Below are the code and all the weights of a small trained network. Each question names an input and a class and asks about switching units off, where a switched-off unit gives its printed mean instead of its output.

import numpy as np


def w(rows, s, z=0):
    codes = np.array(rows[::2]) - 128.0
    scale = np.full(codes.shape[1], s)
    scale[-1] = z or s
    return codes * scale


def f(y):
    return y / 2 * (1 + np.tanh(0.7978845608 * (y + 0.044715 * y**3)))


def log_softmax(a):
    a = a - a.max(-1, keepdims=True)
    return a - np.log(np.exp(a).sum(-1, keepdims=True))


def net(x, mask):
    res = np.array(x, float).reshape(1, 4) / 4 @ E
    y = f(res @ A[0][:, :-1].T + A[0][:, -1])
    res = res + np.where(mask, y, B[0][:, -1]) @ B[0][:, :-1]
    return log_softmax(res[-1] @ U[:, :-1].T + U[:, -1])


A, B = {}, {}
E = w([
[181,193,73,54],'x0',
[86,100,190,42],'x1',
[2,244,140,151],'x2',
[44,44,34,108],'x3',
],0.0082)
A[0] = w([
[192,39,123,83,99],'N0',
[92,93,71,128,53],'N1',
[158,153,73,226,89],'N2',
[116,60,191,177,48],'N3',
[82,70,78,97,143],'N4',
[91,101,237,15,89],'N5',
[7,208,126,98,130],'N6',
[84,94,176,207,92],'N7',
[186,149,223,136,103],'N8',
[106,103,96,117,64],'N9',
[143,168,72,56,97],'N10',
[162,159,153,153,45],'N11',
[168,172,87,58,91],'N12',
[154,165,208,135,67],'N13',
[103,125,103,140,3],'N14',
],0.016,0.0057)
B[0] = w([
[166,240,83,66,241],'N0',
[75,79,104,105,174],'N1',
[223,47,115,99,201],'N2',
[108,141,214,92,170],'N3',
[85,113,94,206,212],'N4',
[204,32,121,127,211],'N5',
[163,200,95,91,249],'N6',
[118,138,212,127,183],'N7',
[72,137,76,177,210],'N8',
[101,96,104,95,149],'N9',
[100,91,220,143,195],'N10',
[93,93,101,73,156],'N11',
[95,122,215,138,203],'N12',
[73,115,80,110,184],'N13',
[102,89,103,4,127],'N14',
],0.03,0.012)
U = w([
[191,196,109,89,152],'0',
[248,45,116,130,142],'1',
[69,98,74,135,119],'2',
[129,135,230,102,76],'3',
[218,171,112,186,254],'4',
[174,159,113,213,59],'5',
],0.012,0.0074)

Each question gives the input, the list of numbers given to net, and the class t.
The units are the neurons (one row each of A and B). Each row of codes is followed by its name. A weight is (code - 128) times the scale printed after its matrix; where a second scale follows, it is the last column's (A, B and U).
mask holds one flag per neuron, in row order. A switched-off neuron (its flag False) gives its mean, the last column of its row in B, instead of its output. The means were averaged over made-up inputs and are rounded, as every weight is.
A unit's drop is (log p(t) with every unit on - log p(t) with that unit switched off) / (log p(t) with every unit on - log p(t) with every unit switched off).
The circuit of an input: a set's keep is (log p(t) with only the set's units on - log p(t) with every unit switched off) / (log p(t) with every unit on - log p(t) with every unit switched off). Starting from the 12 units with the biggest drops (on a tie, the unit counted first), units are removed one at a time, each time the one whose removal leaves the highest keep (on an exact tie, the one counted first), for as long as the keep stays at least 0.8.
circuit, biggest first: the units of the circuit, biggest drop first
unit that matters most: the unit with the biggest drop
top k neurons: the k neurons with the biggest drops, biggest first
drop of u: that unit's drop, to one decimal
input [6,-6,3,-6], class 1: circuit, biggest first	(N2)
input [8,6,5,-2], class 3: top 4 neurons	(N10 N12 N2 N0)
input [6,-4,2,4], class 3: top 2 neurons	(N5 N10)
input [3,-5,-6,-7], class 2: top 3 neurons	(N8 N6 N11)
input [-6,6,3,-1], class 1: top 4 neurons	(N5 N12 N10 N0)
input [-8,-7,-5,-7], class 3: top 4 neurons	(N3 N7 N5 N4)
input [4,5,-1,5], class 1: top 4 neurons	(N5 N8 N13 N11)
input [6,3,-6,4], class 0: top 2 neurons	(N0 N7)
input [7,2,-3,8], class 2: top 2 neurons	(N4 N1)
input [5,-3,3,2], class 3: top 2 neurons	(N0 N10)
input [-6,-1,7,1], class 0: top 2 neurons	(N6 N10)
input [-6,6,6,-5], class 0: top 4 neurons	(N6 N2 N10 N12)
input [-3,-3,3,0], class 4: top 2 neurons	(N0 N5)
input [1,0,0,-1], class 4: unit that matters most	N5
input [-8,-7,2,-1], class 3: top 2 neurons	(N7 N3)
input [-5,-7,6,-2], class 1: drop of N0	1.1
input [-7,-6,-8,-5], class 0: drop of N0	1.1
input [-1,1,-1,-2], class 4: drop of N11	0.3
